B, the same points and some others measured another way; then each row and its match in B
B:
0: [ 114  -62  -98  139  123  -21   -6 -343   16   17   19 -183   98  162
  -41   15   63 -136  -32 -312  -25  218   29  -50  124  190  -49   71
   66    9   25   -5  192  157  -24  -10 -107 -192  118  136   25]
1: [ -39 -212 -600   36  196  125  -29 -213 -155   91  330  103  -35 -244
  -36  -74  124 -190  209  317   -3 -148   19  189   27  -19 -273  180
  109  -44  269   14   -6   54 -346 -108  238 -463  154 -140  244]
2: [-129  140   51   19   14  204  -39  -18 -136  -69  -18 -265   75  -25
 -190  -75 -141   54  -55  -46  118  111  324   67 -157  127   32   32
    0  127   17  -45    6   71 -339  119  -62  269  -45  202  -33]
3: [ -94  155  255 -164  -86  145  -15   84  -87  -25 -187 -272   56   82
 -126   30 -260   81   44   -2   69  150  323   55 -262  111  117 -148
  -20  181 -215   -8  -20 -156 -223  164  -55  383 -106   74 -210]
4: [ -96   87  -26  -96  -34   95  -91  128 -115 -164  136  -50  -51  -70
 -118 -101 -339  217 -217   46   35  175  128  -59 -147   70   75   45
   50   18 -155  -52    9  -63 -106  214  -35  119   44  153  -20]
5: [ 115    9  -52  -27   86 -105  -68 -131  -33  -64   89 -103  -21  136
  -18  -31  -89  107 -169 -208 -104  287  -66 -188  135   72   16   90
  108 -102  -24    3   70   71  173  125 -125  -69  124  153   -9]
6: [  70  -39   74 -100  -69   79  -32   26   91   46 -222   20   99  -65
  159  212   24  -24  163  175  123 -131   -4  197 -111   32  -27 -122
   15   29  -99  121  -81 -141  -89  -59   22  -80  -79 -279  -33]
7: [ 108   67 -150  263   67   57 -142 -283  -31  -73   -3 -238  299   59
  -65  -18  125 -271 -279 -322  235    8   61   -6  207  205    0    5
   85  -89  111   21  281  305   -3 -102 -130 -369   86  117  118]
8: [ 203  -12   56  -26   34  -68  -55 -204   55   84 -231 -175  186  172
  112  173  147 -184   69 -146   61   18  -33   27  129   79   -4 -143
   74  -58   -7  117   78   19  132  -91  -72 -208    3 -150  -63]
9: [ 180  -54  -36  -61  100 -124  -45 -124   51   20  -10  -12  -18   85
  115   83   75  106   19  -67 -106  158 -166  -93  164   -3  -53   91
  106 -141   93   82  -66   56  185   31  -80 -104   66  -36   22]
10: [ 175  -37   83  -67   66 -114   -6 -197   61   58 -119 -140   35  216
   73  114   18    6   64 -200 -107  232  -49  -81   91   90    2  -21
   69  -28  -64   62   43  -16  147   41 -116  -39   49    4  -95]
11: [  69 -228 -246  -57   47   31  -16   32  128   -6  150  368 -152 -263
  218  124   16  213  140  336  -60  -70 -259  139  -35  -55 -178  212
   59  -85   52   80 -196  -79  -75  -17   93 -257   73 -250  190]
12: [  87   -5  -21  102  129  -18   -7 -260    9  -14   29 -175   28  147
  -48  -10   27   36  -49 -294  -72  286   35 -105  114  145  -32  153
   56  -10   78  -17   84  179   -5   68 -153   16   82  213   11]
13: [ 124  119    9   -3 -151  -37 -265  220   45 -285   17   90  155 -104
  117   31 -218  147 -576  -34  249  -34 -218 -115   96   52  158  -79
  118 -251 -202   85  105   19  349   66 -128 -333   59  -71   82]
14: [ 207   78   17 -142  -13 -144 -194  151   32 -114  -54   84   33  -53
  204   88   47  246 -237  105   43  -28 -299 -132  219 -133   20   29
  154 -344  133  162 -188   66  402   45  -92 -133   -2 -155   67]
15: [  72 -106 -377  127  -12   34 -190   51   43 -212  295  297   36 -288
  121  -15  -95   65 -383  123  168 -113 -270   18  102   44  -57  154
  119 -218  -28   39  100   87   87  -32   24 -604  166 -110  289]
16: [  47  151  128 -194 -132   16 -191  318  -10 -181  -82   51   38 -129
  108   62 -191  287 -267  192  146  -47  -88  -39  -43  -73  109  -72
   88 -178  -92  105 -160  -83  179  126  -63   57  -66 -119  -13]
17: [ 190 -122   83   -7  143 -148   78 -307  130   83  -61  -87  -82  258
   82  115   51  106  146 -301 -252  390 -100 -128  110  117  -60  132
   53   17  -17   22   13   38  121   74 -161   40   90  112  -68]
18: [ -26 -135  -84  -74   36  103   56  -78   28   51   33   54  -77  -58
   22   78 -115   49  214  131  -63   91   71  142 -184   85  -86   50
    8  134 -121    5  -38 -150 -253   49   63  -17   36  -75  -10]
19: [  76   -6  -90  -39  127  -27  -23 -218  -92   68   -4 -207   52  141
  -54   -2   50  -79   81 -113  -60  158   78  -44   82   60  -47   19
   84  -24   94   24   43   63  -27   29  -32  -48   68   60  -35]
20: [-141  141  -98  123  -41  294 -120   -5 -139 -105  -10 -222  227 -162
 -172  -65  -89 -150 -155   40  338 -140  331  195 -147  158   21  -43
    0   93   20  -22  121  115 -400   -7   10  -35  -45   71   70]
21: [ 143  -24   10 -136   15 -110  -82   56   57  -64    9   93  -74    5
  142   79  -68  252  -87   41  -86  144 -210 -113   79  -38    1   71
  109 -167  -27   86 -118  -36  242  102  -76  -51   49  -69   15]
22: [ 150   -2  119 -189    1  -64  -50   32   71   52 -193    0    5   29
  174  176   69  140  144  120  -40   23 -110   25   36  -62  -30  -30
   71 -106   40  140 -197  -76  130   18  -43   52  -56 -195  -54]
23: [-140   95   -3  -73  -42  170  -69  148 -114 -151   94  -68  -30 -128
 -132  -79 -306  204 -151  104   81  110  200   31 -210   76   54   53
   21   76 -122  -50  -30  -59 -242  183  -15  190   -7  127   -9]
24: [ 212 -135  253  -92  159 -195  173 -358  172  172 -185 -164 -143  405
   93  181   52  172  344 -371 -393  541  -48 -146   50  126  -47  112
   17  111  -74   18  -59  -40  119  130 -205  281   55  139 -207]
25: [ -73  157   52 -359   68   49  -55  130 -261   59  -63 -237  -79   17
 -113  -55 -100  185  204  282  -89   81  244  -20 -110 -150  -12  -42
   84  -25  165   51 -292 -110 -134  184   69  426  -99    2 -145]
26: [-116 -107 -464 -168  189  136  -21  -42 -259  101  286   42 -147 -241
  -91 -115   38   13  312  475  -86 -103  130  155  -67 -145 -238  172
  103  -32  331   24 -219  -33 -387   26  262  -80   59 -108  139]
27: [  66 -197 -436   99  199   20   -9 -325  -53   84  224    8    7  -51
   -9  -21  147 -195  133   21  -49   22  -39   74  123   62 -206  156
  101  -46  185   17   97  110 -165  -88   95 -432  169  -39  167]
28: [-136 -244 -485   80  121  216   48 -203  -89   36  335  117  -85 -224
 -103  -71 -108 -128  168  206  -15   -4  131  220 -182  133 -199  175
   21  165  -28  -74  110  -60 -509  -20  199 -337  167  -22  168]
29: [ 250  106  272 -186  -25 -184 -107   -2   71    9 -297 -164  106  221
  166  177   43  102  -59 -129  -21  132 -137 -142  157  -19   95 -151
  107 -178  -39  153  -78  -28  399   51 -168   47  -50 -108 -152]
30: [ 123  134  -27  160 -134   17 -290  133   60 -317   23   35  258 -129
   92   14 -118   49 -668 -152  359  -80 -187  -87  164  118  147  -31
  111 -261 -111   66  191  179  294    1 -171 -412   57    0  161]
31: [  14 -105 -316  174   75   21  -83 -101    2 -201  374  146  -69 -128
  -40 -118 -190  148 -350 -127   -3  217 -127 -109   72  149  -44  277
   86  -82  -53  -71  161  144   -3  108  -65 -335  223  202  208]
32: [  81  264  241 -101 -218  -19 -280  356    8 -316 -116  -36  156  -50
   72   30 -318  280 -614  -47  263   30 -101 -162   22   32  262 -144
   94 -225 -249   77   19  -17  366  163 -199   -1  -44    7  -34]
33: [-129  223 -119 -102  -92  122 -246  301 -246 -288  214  -69   39 -190
 -168 -198 -393  200 -504  143  200   24  124 -100  -87    5  147  -13
  109 -134 -105  -30   39    1  -13  216  -11   -7   38  138   59]
34: [ -57 -137  -52  -47   35   89   76  -84   36   -4   96   44 -126  -17
  -31   33 -235  133  121    7 -111  237   87   69 -223  147  -42  100
  -10  184 -231  -58   29 -150 -257  130    6   58   82   64  -34]
35: [ -39   20   -5   37    9  178  -23  -48   -6  -11  -77  -98   85  -84
  -23   54    1    2   71   59  128  -30  161  165 -118   95  -46   31
    1   83   35   26  -36   37 -289   -1  -14   62  -45  -14   32]
36: [   3 -163  -51  -49   22   81   67  -90   91   46    7   85  -73  -38
   64  121 -107   57  211   83  -62  100   25  145 -179  113  -82   53
   -3  142 -170   14  -16 -155 -219   33   29  -49   43  -94  -14]
37: [ -24   28 -102 -308   68   36  -46   95 -175   73   15  -51  -90  -76
   -9   -4  -46  131  221  360  -72  -18   87   49  -83 -153  -81   -8
   94  -56  138   82 -250 -138 -120  105  123  147  -37 -138  -42]
38: [  20  -27 -261    2  156   84  -57 -138 -121   59   80  -70   21 -115
  -19  -24  187  -35  143  164   23  -75   51   93   85  -48 -174  146
   93  -93  350   65 -127  156 -200  -43   72  -98   17  -42  139]
39: [  23   10 -175  -48  125   15  -53 -140 -147   28   90 -153   11   29
  -76  -58   18  -33   30    8  -39   99   82  -27   71   15  -74   69
  102  -60  156   17   -8   83  -81   45   14  -61   72   61   37]
40: [ 121   13   81 -193   82  -64  -12  -83  -25  112 -170 -148   11  129
   69  113   91   51  219   46  -88   90   15   -8   50  -48  -48  -35
   81  -55  103  106 -154  -44   51   36  -24  120  -37  -95  -99]
41: [ -92  -14 -216 -181  113   98  -19   -6 -196   45  150  -68 -115  -91
 -110  -84  -95   89  183  259  -91   63  157   51 -106  -56 -109   94
   76   15  134    1 -148  -64 -263  116  117   94   33   10   17]
42: [  73   79  -15  -76  -88   -1 -191  171    0 -175    8   61   77 -116
   87   36 -157  147 -316   84  150  -32 -125  -46   29    0   74  -36
   97 -177  -99   75  -11  -17  177   65  -52 -177   18  -91   55]
43: [ -24   96  -94 -189  -97   84 -203  324  -88 -166   63  120   13 -270
   68    0 -171  211 -220  379  183 -179  -65   48  -61 -111   29  -30
   97 -185    1   97 -168  -90   35   80   62  -89  -31 -189   84]
44: [ 115   97  -96 -108   59 -113 -194  115  -85 -161  150   31  -53  -53
   53  -68  -56  301 -316   41  -33  127 -205 -227  219 -108   13  153
  170 -322  183   70 -142  137  317  141  -97  -58   72   62   99]
45: [ 186  -71   45 -248   69 -227  -34   39   60  -26   54  120 -221  106
  161   73 -114  397  -12   15 -283  326 -288 -231  111  -95   -6  131
  125 -188  -34   74 -200 -105  366  195  -91   54   91  -20  -46]
46: [ -58 -255 -157 -108  100   98  152 -146   41  119  115  129 -217  -61
   19   78 -130  100  401  180 -207  180   71  160 -257   82 -163  145
  -20  220 -129  -33  -79 -216 -365   76  112   33   79  -63  -12]
47: [  51 -358 -208  -83   98   27  152 -187  153  152   87  271 -204  -76
  169  182  -24   61  443  203 -219  105 -118  190 -169   65 -206  143
    0  148 -135   33  -81 -234 -238  -13  123 -200  108 -229   41]
48: [  38 -277 -265    0   73  120   63 -166  114  147   18  210  -27 -184
  162  188  127 -114  389  287    0 -154  -57  312 -115   50 -225   76
    5   91   27   83  -69 -116 -320 -143  161 -324   45 -326  120]
49: [  43   -1 -229  -46   99  -30 -114  -14 -106  -87  210   20  -55  -77
  -15  -87  -54  146 -151   63  -39  104  -81 -109  113  -36  -56  158
  132 -178  148   20  -57   96   65   98   -7 -139  110   60  116]
50: [ 189  -63  -31 -265  119 -216  -38    2    2   30   50   73 -191   91
  151   63    0  311   83   93 -271  238 -255 -193  154 -142  -61  125
  146 -222  105  102 -237  -62  318  140  -40   28   69  -66  -29]
51: [  62  -95 -191   45    2   23  -94   23   61 -137  175  196  -31 -168
   96   17 -115  144 -200   61   50   40 -174    5   20   60  -41  141
   75 -108  -67   25   18   21   31   38  -19 -292  113  -39  158]
52: [ 145    3    4   78  -82  -38 -171   98  157 -234   35  171   64 -107
  168   82 -125  215 -422  -93  137   53 -275  -89  101   86   70   82
   78 -197 -143   65   51   75  268   46 -158 -274   76  -28  129]
53: [ 147  113   -7 -155   -8  -76 -193  141  -45  -84  -60  -17   70  -54
  130   45   46  155 -178  136   81  -68 -160  -88  169 -123   11   -9
  142 -291  157  146 -170   65  269   37  -56  -90  -26 -134   44]
54: [  93  182  -18   15   24  -33 -203   13 -104 -155   15 -188  147   21
  -42  -65  -25   71 -370 -136  133   77  -16 -157  191   21   78   23
  130 -224  134   43   38  204  195   74 -141  -75   28  122   53]
55: [ 111  193  263 -296  -38 -112 -122  120  -95  -32 -216 -249   51  195
   15   50 -136  168  -91  -36  -19  163   47 -162   35  -60  146 -175
  100 -123  -69  101 -104  -95  265  172 -115  242  -64   -3 -204]
56: [ -71 -108 -126    3   70  147   60 -127  -13   25   95   -2  -70  -65
  -57   13 -111   38  169   62  -48  132  142  128 -176  120  -95  124
   -4  163  -57  -40    1  -56 -346   65   40   22   52   40   33]
57: [  15   80    4 -156  -53   19 -150  267  -23 -168   63  116  -60 -174
   74   -1 -184  339 -216  217   51   11 -108  -52  -30  -80   40   71
   85 -174  -10   65 -191  -38  103  149  -33   56  -16  -51   58]
58: [ 129  -45 -112 -126   43  -73  -96    8   -1  -16   27   61  -11  -34
  122   69   14   99  -21  121  -26   20 -168  -36   99  -61  -43   30
  119 -174   58  102  -91  -22  162   21    5 -190   52 -142   50]
59: [   9   64   33 -253  -56   -3 -120  265  -49 -120   35   94  -94 -115
   72   22 -230  332 -122  252   -7   54  -73  -56  -82  -93   45    8
   87 -130  -80   65 -202 -145   97  173   -4  111  -18  -88  -19]
60: [-100  102  236 -321  -53   66   11  205  -89  -39  -70 -110 -159   41
  -76    3 -360  352   95  147 -122  260  208  -30 -291   -1   88  -27
    4  124 -205  -10 -197 -256 -137  291  -28  511  -71   83 -206]
61: [-112   23   27  -75   -8  152    6   27  -66  -48   30  -89  -49  -40
 -105  -20 -244  135   25   55    5  156  205   64 -223  108   18   34
   -2  148 -138  -42  -19  -91 -279  160  -10  206   -3   99  -53]
62: [  91 -123   -2 -178   -4  -20  -11  120  127    8  -31  249 -138 -149
  233  174  -16  298  160  293  -83    2 -213   74  -58  -91  -96  117
   50  -89    6  119 -277 -134   30   45   27   -2  -17 -244   49]
63: [   6   37  186  -78  -45   59   -7    7   41  -39 -135 -115   21   69
   -1   87 -179  118    4  -76   18  178  111   26 -156  130   69  -50
   -5  109 -208    9    7  -96  -85  112  -98  174  -32   36 -113]
64: [ -12  215  205  -60 -160  154 -166  218  -24 -160 -211 -141  202  -95
    9   67 -149   82 -244   70  304 -108  135   89 -121   60  138 -157
   19  -30 -109   71  -33  -21  -45   55  -89  116 -130  -66  -40]
65: [ 192  178  293 -126 -103 -172 -187  182   83 -215 -134  -50   54  129
  123   75 -210  339 -446 -202   28  239 -204 -274  129   18  203  -50
  108 -230 -184   84  -29    4  496  190 -257   71    0   69  -88]
66: [  36  -35  199 -173  -38   68   43   64  107   54 -209   22  -57  -21
  131  194  -48  201  257  163  -38   55   36  142 -180   14  -31   -8
  -17   94  -92   87 -217 -171 -133   63  -25  245 -107 -157  -92]
67: [   0 -186 -256  -10  241  -55  111 -351  -82   53  324  -80 -248  166
 -151 -122 -160  106  130 -208 -360  512   59 -160    0  139 -117  275
   70  108  -26 -123  100   13 -140  192  -23    4  237  313   -5]
68: [ 197   21  151  -87 -130 -127 -156  159  168 -176  -93  139   38    6
  231  154 -174  245 -331  -58   64   96 -293 -126   68   40  125  -51
   83 -195 -255  103   -1  -81  407   86 -161 -185   33 -121   -8]
69: [  33  248  227 -218  -69   34 -140  104 -153  -25 -280 -360  196  129
  -61   39  -94  -29  -78    3  160    6  213  -20  -33    2  148 -265
   72  -47  -44   91  -29  -64   59   84  -74  201 -118  -36 -194]
70: [  57  303  208  -41  -10   39 -173   11 -145  -74 -231 -423  251  138
 -106  -18   16  -17 -211 -169  196   57  220  -79   98   49  128 -132
   83 -101  129   69   -1  171   68   72 -167  211 -101  130 -102]
71: [  62 -134  -10 -186  -44   42    2   60  102   71 -124  159  -31 -112
  198  211  -34   69  256  299   -2  -96  -77  194 -151  -18  -73  -65
   25   29 -124  113 -152 -239  -92  -28   86  -96  -33 -335  -20]

[ 128   11   97  236  190  208 -144   65 -267 -329  -21  147 -249  107
 -148   74  133  -26  -60 -349  628  256 -358  -17  401  213 -351 -189
  213 -189  -53 -154  179  374]	8
[ 198 -100 -181 -297 -271  160   88 -194  253   94   -7  -61  -76   13
  -77 -154 -277 -162   27  274  -70  170  -56   11  476    8   65  223
 -181  -69 -291   24  218   17]	46
[ -11  184   38  428  238  145 -247   75 -237 -289   80   -7 -273  155
  -43  228  319  -79 -139 -403  392   85 -245  -40    5  229  -65  -80
  456   77  -68  -72  -44  177]	29
[ 101 -304   67  109  247 -102  161  104    1  552 -181 -161   83 -129
  151 -290  -80   47  218  130   48  181  -58  425   -8    3  536 -131
 -122 -353 -199 -216   67 -233]	1
[  68   41 -190 -493 -459  159   87 -160  255   -7    2  -67   70 -123
  -79  -82 -180 -329  -13  281 -242   -5  -44 -196  381   -7 -120  217
 -117  228 -226   51  137   31]	61
[ -88   60  178  -17    1  231 -336   57  -27  -48 -182   40  -48  131
   32   25  172 -310   46 -116  190    4 -192  -57   26  167   27  -81
  219  110  -53  -92  109  207]	19
[-181  254   44  358  266  -80 -134  273   68  366  -48 -229  -64 -190
  341  150  285  -89  116    6 -399 -225  301  249 -650  138  480  -22
  212  269  158 -180 -198 -248]	44
[  43   36  -18  271  244  -73   58  144 -139   87    5 -129  -18 -245
  123  -10  175   80   17  -93   89   30   15  164 -100   87   39 -140
   93  -66  -66 -191  -24  -81]	58
[-274  -58  -38  -75 -185 -112  106  -53  -56  312   14 -369  332  111
  -25 -108  256 -546  -97  -84 -130 -132 -479 -106 -291  -50  832   -1
  527  410 -480   91 -430 -425]	25
[ 184   56 -180 -435 -376  267 -132 -219  328 -119  -36   -3  -94  -92
  -12  -80 -220 -182   -2  339 -168   46  149 -133  446   58 -275  285
 -251   61 -196   42  362  153]	34
[ 121  235  -13  -68    1  267 -400   46  479  194 -179   17 -314 -195
  362   65 -148   25  238  458 -521  -94  729  231 -109  182  -67  277
 -369   30  254 -150  414  119]	31
[ 119   76  188   99  152  374 -482   53   40 -187 -218  196 -345  156
   64   64   32  -57  106  -61  322  163   41   91  249  268 -268  -31
   -4 -179   93 -167  410  439]	7
[-117  185   -5  314   74  194 -403  -93   -6 -102   55 -177 -214  374
   26  170  322 -305 -166 -223  115  -15 -222  -63 -218  174  487  145
  600  279 -296  102 -138  -68]	55
[ 357 -193 -260  224  124   25  182 -215 -137 -164  201 -112 -196   48
 -179 -127  -93  192 -183 -120  506  400 -303  103  569   30   -3   75
   70 -386 -510   18  139  -40]	6
[  57   45 -210 -377 -480  271  -20 -286  216 -161   93  -56  -81  254
 -253    7 -141 -460 -143  101   -3   89 -336 -296  504   33   70  296
  165  274 -388  190   53   83]	3
[ 155 -140 -155 -469 -358   85  244 -135   82  -19  -28  -20  149 -216
 -136 -219 -224 -196    5  205   38  128 -187 -131  576  -37 -256   43
 -220  -39 -284  -39  204   80]	20
[ 220   94 -153   56   80   25  133   86  185  165   32  -38 -210 -335
  141   15 -158  179  126  229 -241   70  368  242  140   89 -151   91
 -308 -130   97 -193  216    8]	51
[  34   83 -244   95   -1 -139  168  -29   80  198  139 -313   46 -254
  128  -28   75  -21  -65  115 -293  -67  121   83 -169  -10  315  138
   93  155 -262  -13 -145 -352]	59
[  68   89 -258  184   70 -130  179   -7  135  281  154 -308  -56 -241
  164    1   28   40  -23  156 -360  -42  214  190 -188    6  399  164
   47  103 -198  -37 -124 -371]	57
[ 307  187 -134  361  303  144 -250   10  132 -107   63   -3 -461 -197
  234  122  -19  357   38  109  -16  111  523  262   73  199 -255  166
 -176 -232   58 -145  355  114]	30
[ -43  198  173  -32  -47  414 -628  -23  202 -138 -207   89 -284  242
  128  131  104 -299   68   43    5  -28  106  -43    5  249  -24  143
  141  158   42  -31  288  318]	12
[ -86  203   89  243  161  142 -356  102   65   86  -89  -80 -190   61
  193  140  219 -162   60  -49  -94  -85  122  112 -298  188  255   38
  237  167   39  -99   17   20]	54
[  38  135  205  -92  -16  412 -596    5   69 -288 -246  187 -232  108
   85   53   95 -180   74  -18  249   47   65  -75  211  249 -397    3
   14  -22   60 -119  436  474]	0
[ 371 -313 -192  -38   76 -118  574   -7 -172   65   82  -21   31 -333
 -175 -269 -261  236   25   14  399  390 -266  174  711  -47 -298 -169
 -301 -493 -269 -208  190   21]	48
[-129  118   85  105  -37  221 -321  -38  -35  -96  -35  -65 -127  345
  -51  125  242 -410  -97 -214  182    9 -357 -121  -31  162  300   39
  483  257 -207   41  -79   88]	70
[ 280  -43 -202 -139 -151  179   85 -163  175  -61   59    7 -216    8
 -120  -67 -250  -27  -14  165   85  238  -40   30  569   60 -133  193
 -172 -154 -225  -12  267  119]	36
[ -20  147   94  201  184   71 -154  174 -100  -26  -56   -4 -122 -114
  101  106  210  -58   42 -145   99  -14    8   65  -90  172  -88 -137
  146   51   83 -189   50  129]	9
[  -9  145  -57  570  430 -188  142  258 -208  168  117 -192 -115 -264
  175  137  281  164    0 -210   -7  -14   77  260 -353  112  230 -157
  234   13   45 -223 -218 -208]	14
[ 242  215 -192  238  200   15  -23   58   45 -121  118  -58 -260 -422
  195  106   34  315    1   90 -108   19  465  150   43  136 -399   85
 -178 -102   74 -171  235   43]	13
[ 232 -206  -99 -367 -186  103  123 -100  299  300 -142  -35    5 -172
   44 -275 -366  -52  189  425 -149  183  118  190  432  -17   53  137
 -436 -252 -180 -103  348   -8]	28
